Here is a tiny trained network, its code and every weight. The questions are about switching its units off for an input and a class, where a switched-off unit gives its printed mean instead of its output.

import numpy as np


def w(rows, s, z=0):
    codes = np.array(rows[::2]) - 128.0
    scale = np.full(codes.shape[1], s)
    scale[-1] = z or s
    return codes * scale


def norm(h):
    return h / np.sqrt((h * h).mean(-1, keepdims=True) + 1e-5)


def f(y):
    return y / 2 * (1 + np.tanh(0.7978845608 * (y + 0.044715 * y**3)))


def log_softmax(a):
    a = a - a.max(-1, keepdims=True)
    return a - np.log(np.exp(a).sum(-1, keepdims=True))


def net(x, mask):
    res = np.array(x, float).reshape(1, 6) / 4 @ E
    u = 0
    for l in range(2):
        y = f(norm(res) @ A[l][:, :-1].T + A[l][:, -1])
        res = res + np.where(mask[u : u + 5], y, B[l][:, -1]) @ B[l][:, :-1]
        u += 5
    return log_softmax(norm(res)[-1] @ U[:, :-1].T + U[:, -1])


A, B = {}, {}
E = w([
[22,222,181,124,101,157],'x0',
[113,102,174,252,71,206],'x1',
[138,139,133,128,124,127],'x2',
[129,125,132,128,127,125],'x3',
[127,132,124,137,141,130],'x4',
[123,126,132,132,144,130],'x5',
],0.0035)
A[0] = w([
[222,21,166,222,103,177,141],'0.n1',
[44,237,94,50,111,114,2],'0.n2',
[43,165,129,238,29,154,116],'0.n3',
[21,251,144,58,106,132,89],'0.n4',
[180,67,79,28,135,22,247],'0.n5',
],0.0033,0.00087)
B[0] = w([
[155,94,2,138,84,96,250],'0.n1',
[130,93,92,139,143,92,194],'0.n2',
[142,110,170,108,148,160,241],'0.n3',
[78,121,94,145,118,111,240],'0.n4',
[135,161,169,153,186,179,246],'0.n5',
],0.0074,0.0025)
A[1] = w([
[80,120,187,183,95,172,167],'1.n1',
[102,210,117,105,175,80,77],'1.n2',
[226,164,155,124,210,162,107],'1.n3',
[184,133,75,103,195,60,2],'1.n4',
[71,157,117,83,136,3,139],'1.n5',
],0.0059,0.00065)
B[1] = w([
[141,223,133,39,126,138,242],'1.n1',
[107,83,113,150,87,125,225],'1.n2',
[174,63,183,52,147,111,248],'1.n3',
[86,189,220,93,134,148,252],'1.n4',
[111,97,103,254,147,34,251],'1.n5',
],0.0069,0.0023)
U = w([
[181,92,201,50,194,101,104],'0',
[210,80,43,161,74,153,222],'1',
[51,127,114,198,138,38,163],'2',
[82,244,157,92,60,204,2],'3',
],0.011,0.00092)

Each question gives the input, the list of numbers given to net, and the class t.
The units are the neurons (one row each of A and B). Each row of codes is followed by its name. A weight is (code - 128) times the scale printed after its matrix; where a second scale follows, it is the last column's (A, B and U).
mask holds one flag per neuron, layer by layer. A switched-off neuron (its flag False) gives its mean, the last column of its row in B, instead of its output. The means were averaged over made-up inputs and are rounded, as every weight is.
A unit's drop is (log p(t) with every unit on - log p(t) with that unit switched off) / (log p(t) with every unit on - log p(t) with every unit switched off).
The circuit of an input: a set's keep is (log p(t) with only the set's units on - log p(t) with every unit switched off) / (log p(t) with every unit on - log p(t) with every unit switched off). Starting from all 10 units, units are removed one at a time, each time the one whose removal leaves the highest keep (on an exact tie, the one counted first), for as long as the keep stays at least 0.8.
units of the circuit, in order: the units of the circuit, biggest drop first
top k neurons: the k neurons with the biggest drops, biggest first
top k neurons in layer l: the k neurons of layer l with the biggest drops, biggest first
drop when u is switched off: that unit's drop, to one decimal
input [1,3,-7,-5,8,-7], class 3: units of the circuit, in order => [1.n1]
input [1,-8,7,-7,-7,0], class 2: top 2 neurons in layer 1 => [1.n5, 1.n2]
input [-7,0,-4,4,3,0], class 0: top 2 neurons => [0.n5, 1.n4]
input [0,4,-1,-7,7,0], class 1: top 2 neurons => [0.n1, 1.n4]
input [2,-8,3,3,2,1], class 2: top 2 neurons => [1.n5, 0.n3]
input [3,0,7,3,7,-5], class 2: top 2 neurons => [0.n5, 0.n2]
input [1,1,7,-4,4,4], class 3: top 2 neurons => [0.n5, 1.n3]
input [-1,2,7,-2,1,8], class 1: drop when 0.n1 is switched off => 0.2
input [8,-3,-3,-6,-6,-3], class 2: drop when 0.n1 is switched off => 0.0
input [7,-1,-6,-7,-3,-5], class 2: drop when 0.n2 is switched off => 0.1
input [2,5,-8,-2,6,-4], class 3: drop when 1.n1 is switched off => 0.2
